Here is a tiny trained network, its code and every weight. The questions are about switching its units off for an input and a target symbol, where a switched-off unit gives its printed mean instead of its output.

import numpy as np


def w(rows, s, z=0):
    codes = np.array(rows[::2]) - 128.0
    scale = np.full(codes.shape[1], s)
    scale[-1] = z or s
    return codes * scale


def norm(h):
    return h / np.sqrt((h * h).mean(-1, keepdims=True) + 1e-5)


def f(y):
    return y / 2 * (1 + np.tanh(0.7978845608 * (y + 0.044715 * y**3)))


def softmax(a):
    e = np.exp(a - a.max(-1, keepdims=True))
    return e / e.sum(-1, keepdims=True)


def log_softmax(a):
    a = a - a.max(-1, keepdims=True)
    return a - np.log(np.exp(a).sum(-1, keepdims=True))


def net(x, mask):
    ids = ['ΓΘΠΣΦΨΩαβδεζημξτ'.index(c) for c in x.split()]
    T = len(ids)
    res = E[ids] + P[:T]
    u = 0
    for l in range(3):
        r = norm(res)
        for j in range(2):
            rows = slice(3 * j, 3 * j + 3)
            q, k, v = (r @ M[l][rows].T for M in (Q, K, V))
            z = softmax(np.where(np.tri(T) > 0, q @ k.T / 3**0.5, -1e9)) @ v
            o = O[l][rows]
            res = res + np.where(mask[u + j], z, o[:, -1]) @ o[:, :-1]
        u += 2
        y = f(norm(res) @ A[l][:, :-1].T + A[l][:, -1])
        res = res + np.where(mask[u : u + 4], y, B[l][:, -1]) @ B[l][:, :-1]
        u += 4
    return log_softmax(norm(res)[-1] @ U[:, :-1].T + U[:, -1])


Q, K, V, O, A, B = {}, {}, {}, {}, {}, {}
E = w([
[104,108,90,105,166,131,129,137,161],'Γ',
[101,128,122,115,159,98,94,148,161],'Θ',
[116,108,128,121,169,119,113,134,187],'Π',
[99,132,69,116,145,112,138,142,174],'Σ',
[90,130,90,126,155,92,135,132,172],'Φ',
[167,112,100,64,148,144,150,158,153],'Ψ',
[116,153,125,137,123,107,155,141,204],'Ω',
[124,158,89,104,177,52,144,131,165],'α',
[168,96,173,124,198,42,90,137,184],'β',
[123,131,91,125,199,100,146,80,162],'δ',
[161,129,239,94,113,4,82,118,106],'ε',
[220,50,111,222,85,41,128,159,146],'ζ',
[122,99,208,120,181,131,113,98,19],'η',
[199,147,91,161,110,76,64,61,113],'μ',
[139,121,129,222,127,103,159,149,23],'ξ',
[246,77,107,182,160,152,182,74,143],'τ',
],0.02)
P = w([
[89,1,65,137,65,62,174,71,138],'0',
[106,28,106,121,145,55,119,113,131],'1',
[128,57,104,125,120,97,141,125,151],'2',
[128,88,130,129,159,102,127,126,152],'3',
[139,102,140,151,152,123,155,123,153],'4',
[157,140,129,144,168,139,150,132,140],'5',
[156,164,145,155,170,155,151,138,137],'6',
[155,198,163,181,160,169,150,145,141],'7',
[164,203,165,177,175,177,161,145,122],'8',
[186,205,140,125,238,198,166,138,71],'9',
],0.0093)
Q[0] = w([
[197,94,163,49,178,94,229,171,99],'L0H0',
[189,111,108,177,104,104,49,25,135],'L0H0',
[109,145,113,159,3,111,100,52,123],'L0H0',
[157,130,93,170,154,75,140,141,19],'L0H1',
[61,122,173,147,122,220,118,218,184],'L0H1',
[158,144,147,125,179,129,160,143,82],'L0H1',
],0.0058)
K[0] = w([
[212,175,157,208,128,66,147,79,35],'L0H0',
[140,85,101,23,95,203,131,46,25],'L0H0',
[65,40,15,146,40,39,34,42,84],'L0H0',
[99,198,171,175,116,200,138,155,79],'L0H1',
[150,3,126,100,92,66,192,146,105],'L0H1',
[136,119,146,93,50,191,137,80,136],'L0H1',
],0.0051)
V[0] = w([
[94,76,255,126,37,116,58,106,121],'L0H0',
[79,188,166,168,113,148,148,138,217],'L0H0',
[107,133,75,78,77,219,30,186,149],'L0H0',
[42,128,148,174,144,97,20,63,178],'L0H1',
[164,229,161,70,203,133,106,71,185],'L0H1',
[161,88,122,135,121,74,161,16,132],'L0H1',
],0.0063)
O[0] = w([
[92,109,157,126,25,173,65,160,195,47],'L0H0',
[166,134,128,76,220,100,233,199,127,88],'L0H0',
[115,167,22,116,111,216,129,113,62,4],'L0H0',
[112,90,55,200,113,97,255,88,148,108],'L0H1',
[194,181,159,182,119,186,47,55,204,128],'L0H1',
[78,19,27,73,181,160,140,65,151,253],'L0H1',
],0.006,0.0052)
A[0] = w([
[112,62,168,177,133,79,158,89,159,110],'L0N0',
[196,140,132,74,109,217,68,124,101,187],'L0N1',
[170,171,232,63,137,253,98,204,90,43],'L0N2',
[146,135,82,137,156,164,161,168,218,248],'L0N3',
],0.0064,0.0016)
B[0] = w([
[152,182,99,38,136,213,63,147,34,236],'L0N0',
[167,104,181,161,49,96,198,109,178,148],'L0N1',
[117,122,174,100,34,189,188,100,133,155],'L0N2',
[170,2,177,58,173,97,119,104,105,254],'L0N3',
],0.0097,0.0049)
Q[1] = w([
[220,11,231,3,255,54,111,87,48],'L1H0',
[122,180,135,143,185,168,229,132,141],'L1H0',
[203,75,94,164,174,147,84,136,109],'L1H0',
[61,219,79,143,137,191,244,250,74],'L1H1',
[15,162,93,164,139,211,121,204,114],'L1H1',
[210,84,164,124,208,146,213,86,136],'L1H1',
],0.0076)
K[1] = w([
[221,212,184,226,138,185,143,141,129],'L1H0',
[157,147,137,48,209,118,93,202,185],'L1H0',
[149,174,159,138,99,132,147,99,108],'L1H0',
[2,77,110,79,202,161,116,144,158],'L1H1',
[53,65,89,65,120,98,152,122,159],'L1H1',
[182,149,185,156,171,81,170,119,240],'L1H1',
],0.0085)
V[1] = w([
[80,111,93,59,114,194,140,38,169],'L1H0',
[188,86,125,170,128,60,116,53,217],'L1H0',
[8,123,223,21,126,209,168,36,60],'L1H0',
[136,87,121,165,215,175,61,127,192],'L1H1',
[84,254,157,109,171,131,140,163,150],'L1H1',
[216,100,79,156,91,34,60,118,36],'L1H1',
],0.007)
O[1] = w([
[126,188,87,71,158,254,143,111,183,113],'L1H0',
[175,109,65,34,143,162,45,131,75,218],'L1H0',
[56,82,195,146,236,211,140,64,120,109],'L1H0',
[193,75,172,199,125,155,73,200,161,172],'L1H1',
[147,167,185,117,240,149,88,145,218,12],'L1H1',
[78,165,167,196,103,63,74,79,144,253],'L1H1',
],0.0083)
A[1] = w([
[27,98,208,105,115,254,214,67,70,2],'L1N0',
[79,94,193,172,193,80,115,142,144,182],'L1N1',
[70,181,209,83,33,116,63,175,179,67],'L1N2',
[115,104,196,131,58,132,132,44,125,20],'L1N3',
],0.0066,0.0015)
B[1] = w([
[93,167,94,131,70,199,63,106,72,202],'L1N0',
[97,33,123,144,122,210,111,65,106,254],'L1N1',
[194,72,95,123,112,248,188,133,208,168],'L1N2',
[170,158,132,113,157,126,120,108,146,193],'L1N3',
],0.011,0.0025)
Q[2] = w([
[97,172,105,187,45,98,80,112,125],'L2H0',
[156,96,103,97,152,90,44,68,46],'L2H0',
[59,192,69,199,157,173,194,181,152],'L2H0',
[111,126,40,143,140,154,68,157,133],'L2H1',
[149,72,160,99,90,85,121,18,1],'L2H1',
[220,36,164,98,188,165,102,37,17],'L2H1',
],0.0099)
K[2] = w([
[176,45,94,116,23,121,127,105,105],'L2H0',
[250,145,122,151,163,139,90,2,153],'L2H0',
[71,54,111,78,118,118,104,136,95],'L2H0',
[120,40,146,20,135,156,185,174,136],'L2H1',
[191,204,209,183,125,137,143,164,58],'L2H1',
[220,201,204,140,162,173,164,117,117],'L2H1',
],0.0088)
V[2] = w([
[115,29,171,6,121,114,180,176,85],'L2H0',
[55,128,185,66,84,133,82,141,104],'L2H0',
[32,180,103,85,177,1,102,87,191],'L2H0',
[137,101,79,230,110,115,62,159,197],'L2H1',
[162,43,71,176,151,195,111,171,5],'L2H1',
[37,129,58,159,164,140,158,229,146],'L2H1',
],0.0077)
O[2] = w([
[136,178,173,114,194,87,155,197,93,203],'L2H0',
[117,63,125,165,182,74,143,176,163,146],'L2H0',
[139,141,82,188,208,113,91,116,229,126],'L2H0',
[163,141,174,77,105,103,195,115,161,110],'L2H1',
[210,167,171,244,101,162,135,120,131,216],'L2H1',
[160,149,92,165,95,154,167,144,153,1],'L2H1',
],0.011,0.0096)
A[2] = w([
[172,132,106,70,170,174,2,119,134,67],'L2N0',
[63,98,131,128,101,45,115,111,162,75],'L2N1',
[139,121,112,111,114,68,135,119,79,158],'L2N2',
[166,91,52,91,123,50,148,145,148,250],'L2N3',
],0.0091,0.0025)
B[2] = w([
[165,91,95,129,137,159,197,81,149,255],'L2N0',
[93,139,86,155,110,105,173,127,48,174],'L2N1',
[201,99,136,129,136,115,68,112,141,211],'L2N2',
[115,245,167,177,110,164,5,118,116,234],'L2N3',
],0.011,0.0068)
U = w([
[131,120,143,64,67,180,172,142,121,167],'Γ',
[103,157,196,243,99,86,195,96,133,88],'Θ',
[173,121,82,126,146,147,194,70,182,56],'Π',
[155,181,110,139,178,107,146,109,224,94],'Σ',
[193,114,166,82,69,125,155,87,92,70],'Φ',
[111,172,118,148,123,127,135,131,143,66],'Ψ',
[98,130,86,121,94,122,170,116,118,78],'Ω',
[137,143,65,108,50,141,89,39,183,55],'α',
[54,137,203,189,93,200,109,102,154,115],'β',
[124,144,121,107,172,118,165,249,147,169],'δ',
[146,119,110,184,155,111,83,79,42,254],'ε',
[91,135,98,143,99,126,136,137,148,88],'ζ',
[113,185,129,113,56,28,88,172,124,97],'η',
[60,87,153,57,145,75,96,91,155,96],'μ',
[101,146,123,160,115,146,111,152,164,62],'ξ',
[178,99,192,145,130,127,61,143,170,164],'τ',
],0.011,0.0054)

Each question gives the input, a string of symbols that net reads in full, and the target symbol t.
The units are the heads (3 rows each of Q, K, V and O) and the neurons (one row each of A and B). Each row of codes is followed by its name. A weight is (code - 128) times the scale printed after its matrix; where a second scale follows, it is the last column's (O, A, B and U).
mask holds one flag per unit, layer by layer, with each layer's heads first. A switched-off unit (its flag False) gives its mean, the last column of its rows in O or B, instead of its output. The means were averaged over made-up inputs and are rounded, as every weight is.
A unit's drop is (log p(t) with every unit on - log p(t) with that unit switched off) / (log p(t) with every unit on - log p(t) with every unit switched off).
The circuit of an input: a set's keep is (log p(t) with only the set's units on - log p(t) with every unit switched off) / (log p(t) with every unit on - log p(t) with every unit switched off). Starting from the 12 units with the biggest drops (on a tie, the unit counted first), units are removed one at a time, each time the one whose removal leaves the highest keep (on an exact tie, the one counted first), for as long as the keep stays at least 0.8.
circuit, biggest first: the units of the circuit, biggest drop first
k most important neurons: the k neurons with the biggest drops, biggest first
which heads matter: for each layer, one digit per head in row order, 1 if its drop is at least 0.15 and else 0, layers parted by /
input Ψ ξ Ψ Π ε β, target μ: circuit, biggest first -> [L2H1 L1H1]
input β Π η Ω, target β: 3 most important neurons -> [L0N0 L1N0 L0N3]
input Ψ ε ε ε Θ Φ ξ Π, target Θ: circuit, biggest first -> [L1H0 L2H1]
input Ψ Ψ α ξ Ψ, target Θ: circuit, biggest first -> [L1H0 L2H1]
input ζ Ψ ε, target η: 2 most important neurons -> [L0N3 L2N1]
input μ Π ε Π Ψ Ψ μ, target α: which heads matter -> 00 / 00 / 10
input Φ ζ Ψ ζ Ω, target η: which heads matter -> 00 / 10 / 00
input τ Ψ α Ω Σ η ε, target β: which heads matter -> 00 / 10 / 00
input Γ Θ ε α Ψ ε β ζ ε, target η: circuit, biggest first -> [L1H0]
input α ξ Ψ Φ Σ Σ Π α, target Σ: which heads matter -> 00 / 01 / 10
input β Ψ ε, target μ: which heads matter -> 10 / 01 / 01
input Γ ζ τ ε Ψ Ψ μ Ω, target α: circuit, biggest first -> [L0N3 L2H0]
input Ψ η Ψ Ω δ τ Ω Ψ, target Φ: which heads matter -> 01 / 00 / 10
input Ψ ε ε ε δ, target μ: circuit, biggest first -> [L2H1 L0H0]
input Π Ψ α μ Ψ ε ε Ψ Ψ Ψ, target Γ: 2 most important neurons -> [L0N2 L0N1]
input ε β τ Γ β, target Φ: which heads matter -> 00 / 00 / 10
input β δ Π Γ, target Π: which heads matter -> 01 / 10 / 00
input Ψ Ψ Ψ Ψ Ψ, target Γ: circuit, biggest first -> [L0H1 L0N2 L1H1]
input μ τ δ Φ Σ Ω ε ξ, target Θ: circuit, biggest first -> [L2H1 L1H0]
input Θ Ψ ε Ψ, target μ: circuit, biggest first -> [L2H1 L1H1]
input ε ζ ε η, target β: which heads matter -> 10 / 10 / 00
input ζ Ω Γ, target η: which heads matter -> 00 / 10 / 00
input Π Ψ Ψ Ω Ψ Ψ τ Ψ ε, target Φ: circuit, biggest first -> [L2H0]
input Π η η Ψ, target β: circuit, biggest first -> [L1H0 L0H0]
input Ψ Π Π η Ω μ, target α: circuit, biggest first -> [L2H0 L0N3]
input ε Π Ψ μ β, target α: 2 most important neurons -> [L0N3 L2N0]
input β ε Ω, target μ: circuit, biggest first -> [L2H1]
input β Ψ α α Ψ ε Γ, target μ: which heads matter -> 00 / 01 / 01
